Here is a tiny trained network, its code and every weight. The questions are about switching its units off for an input and a class, where a switched-off unit gives its printed mean instead of its output.

import numpy as np


def w(rows, s, z=0):
    codes = np.array(rows[::2]) - 128.0
    scale = np.full(codes.shape[1], s)
    scale[-1] = z or s
    return codes * scale


def norm(h):
    return h / np.sqrt((h * h).mean(-1, keepdims=True) + 1e-5)


def f(y):
    return np.maximum(y, 0)


def log_softmax(a):
    a = a - a.max(-1, keepdims=True)
    return a - np.log(np.exp(a).sum(-1, keepdims=True))


def net(x, mask):
    res = np.array(x, float).reshape(1, 8) / 4 @ E
    u = 0
    for l in range(2):
        y = f(norm(res) @ A[l][:, :-1].T + A[l][:, -1])
        res = res + np.where(mask[u : u + 12], y, B[l][:, -1]) @ B[l][:, :-1]
        u += 12
    return log_softmax(norm(res)[-1] @ U[:, :-1].T + U[:, -1])


A, B = {}, {}
E = w([
[125,124,128,128,124,127,130,129,129,122],'x0',
[85,128,50,51,129,165,63,194,166,188],'x1',
[72,136,192,137,129,136,4,121,73,113],'x2',
[130,130,131,126,130,131,127,124,133,132],'x3',
[158,71,182,129,223,69,116,182,154,143],'x4',
[132,130,130,123,129,125,126,120,132,134],'x5',
[141,131,121,125,129,125,121,128,120,125],'x6',
[117,134,137,125,126,128,134,133,139,121],'x7',
],0.011)
A[0] = w([
[101,162,66,23,75,214,95,192,128,225,76],'L0N1',
[148,64,178,66,146,96,116,205,148,157,53],'L0N2',
[181,14,201,106,242,71,102,195,180,135,148],'L0N3',
[71,108,238,118,98,152,2,123,36,129,162],'L0N4',
[166,74,196,190,220,31,147,110,104,115,71],'L0N5',
[108,38,72,43,152,142,59,214,186,211,21],'L0N6',
[155,50,163,87,224,88,160,204,119,132,98],'L0N7',
[96,119,204,172,107,119,115,112,95,73,4],'L0N8',
[100,151,50,47,110,81,115,201,159,154,74],'L0N9',
[131,144,122,100,86,111,157,81,85,35,180],'L0N10',
[88,131,92,113,108,117,42,154,165,172,2],'L0N11',
[80,79,162,119,148,35,80,121,146,136,13],'L0N12',
],0.0068,0.0038)
B[0] = w([
[166,24,179,58,14,66,137,168,168,111,237],'L0N1',
[136,216,111,181,203,172,172,168,123,123,178],'L0N2',
[197,79,109,185,202,43,133,190,165,94,252],'L0N3',
[41,240,168,138,169,41,22,111,32,64,255],'L0N4',
[102,68,179,62,15,164,132,124,188,127,218],'L0N5',
[93,174,35,174,253,211,137,108,121,90,231],'L0N6',
[78,106,64,154,127,71,148,24,156,96,207],'L0N7',
[174,107,133,54,132,168,145,90,80,173,172],'L0N8',
[100,79,129,59,138,136,168,96,111,244,200],'L0N9',
[145,173,64,180,181,142,186,139,110,163,190],'L0N10',
[140,170,44,145,65,182,101,159,161,22,170],'L0N11',
[169,182,147,86,149,151,133,225,68,159,158],'L0N12',
],0.0063,0.009)
A[1] = w([
[95,76,202,113,126,97,67,175,108,115,99],'L1N1',
[182,111,149,113,115,82,158,68,139,130,116],'L1N2',
[129,192,152,173,129,141,191,47,63,138,74],'L1N3',
[123,167,194,169,135,68,106,86,81,107,100],'L1N4',
[122,142,111,137,68,176,179,114,137,141,34],'L1N5',
[81,173,140,103,95,176,85,80,80,122,62],'L1N6',
[161,62,145,159,73,151,120,110,193,89,36],'L1N7',
[98,139,146,129,165,94,50,149,124,104,70],'L1N8',
[89,178,140,101,117,138,59,108,80,78,134],'L1N9',
[158,93,178,146,157,9,162,150,112,58,4],'L1N10',
[82,143,100,55,156,105,42,150,127,114,82],'L1N11',
[144,93,130,80,99,172,122,106,124,181,9],'L1N12',
],0.013,0.0033)
B[1] = w([
[215,164,87,97,100,188,65,171,152,131,205],'L1N1',
[111,137,154,183,107,165,123,140,114,103,190],'L1N2',
[129,178,143,145,220,74,100,161,118,85,222],'L1N3',
[114,21,90,6,179,108,118,173,128,147,239],'L1N4',
[146,208,148,116,173,196,75,163,93,151,182],'L1N5',
[87,81,114,137,92,68,194,90,134,116,206],'L1N6',
[131,129,130,181,156,136,170,130,127,210,168],'L1N7',
[167,180,143,125,130,204,153,143,93,151,224],'L1N8',
[121,101,117,160,115,104,191,88,179,125,246],'L1N9',
[117,122,167,104,52,149,98,79,107,158,240],'L1N10',
[128,171,167,221,108,135,116,107,145,119,234],'L1N11',
[109,127,146,90,109,103,155,119,43,119,157],'L1N12',
],0.012,0.011)
U = w([
[152,229,142,198,216,166,86,175,107,108,253],'0',
[74,105,140,87,182,27,171,96,82,75,123],'1',
[173,64,214,210,102,124,190,97,157,183,95],'2',
[187,72,185,24,117,139,48,142,109,136,112],'3',
[121,159,81,24,88,194,174,168,87,186,77],'4',
[70,147,99,159,7,123,120,83,163,89,92],'5',
[151,48,41,123,211,123,158,174,218,161,92],'6',
],0.017,0.0037)

Each question gives the input, the list of numbers given to net, and the class t.
The units are the neurons (one row each of A and B). Each row of codes is followed by its name. A weight is (code - 128) times the scale printed after its matrix; where a second scale follows, it is the last column's (A, B and U).
mask holds one flag per neuron, layer by layer. A switched-off neuron (its flag False) gives its mean, the last column of its row in B, instead of its output. The means were averaged over made-up inputs and are rounded, as every weight is.
A unit's drop is (log p(t) with every unit on - log p(t) with that unit switched off) / (log p(t) with every unit on - log p(t) with every unit switched off).
The circuit of an input: a set's keep is (log p(t) with only the set's units on - log p(t) with every unit switched off) / (log p(t) with every unit on - log p(t) with every unit switched off). Starting from the 12 units with the biggest drops (on a tie, the unit counted first), units are removed one at a time, each time the one whose removal leaves the highest keep (on an exact tie, the one counted first), for as long as the keep stays at least 0.8.
units of the circuit, in order: the units of the circuit, biggest drop first
k most important neurons: the k neurons with the biggest drops, biggest first
top k neurons in layer l: the k neurons of layer l with the biggest drops, biggest first
drop when u is switched off: that unit's drop, to one decimal
input [-7,-7,5,0,1,-5,8,5], class 3: units of the circuit, in order -> L1N4
input [-5,0,-1,-6,5,2,-4,2], class 2: top 2 neurons in layer 0 -> L0N4, L0N5
input [5,-4,-1,2,0,4,7,8], class 0: 2 most important neurons -> L0N4, L0N1
input [8,2,-3,-2,0,-3,7,3], class 4: 3 most important neurons -> L0N4, L0N3, L0N9
input [1,-2,-1,-8,8,3,-3,8], class 2: top 2 neurons in layer 1 -> L1N10, L1N4
input [2,8,1,0,-7,4,-3,7], class 5: 3 most important neurons -> L1N4, L1N11, L1N8
input [6,0,-6,5,4,0,-3,-6], class 2: top 2 neurons in layer 1 -> L1N4, L1N10
input [-1,-4,0,-7,-8,7,6,7], class 0: 3 most important neurons -> L0N4, L1N5, L0N10
input [8,-8,6,-7,1,7,-1,-3], class 3: 2 most important neurons -> L1N1, L0N6
input [-8,-4,4,-8,1,-5,-6,-6], class 3: 2 most important neurons -> L1N1, L1N4
input [8,-5,7,4,-1,-7,0,-5], class 1: top 2 neurons in layer 1 -> L1N6, L1N9
input [6,-8,1,-3,3,6,-7,1], class 3: top 3 neurons in layer 1 -> L1N4, L1N9, L1N11
input [7,-2,-7,-6,2,1,7,-5], class 2: drop when L0N4 is switched off -> 0.2
input [-8,8,1,4,0,3,4,-1], class 5: drop when L0N11 is switched off -> 0.3
input [-2,1,5,1,-3,8,-2,0], class 5: units of the circuit, in order -> L1N9
input [2,-2,6,2,3,-6,-1,-2], class 3: drop when L1N4 is switched off -> 0.3
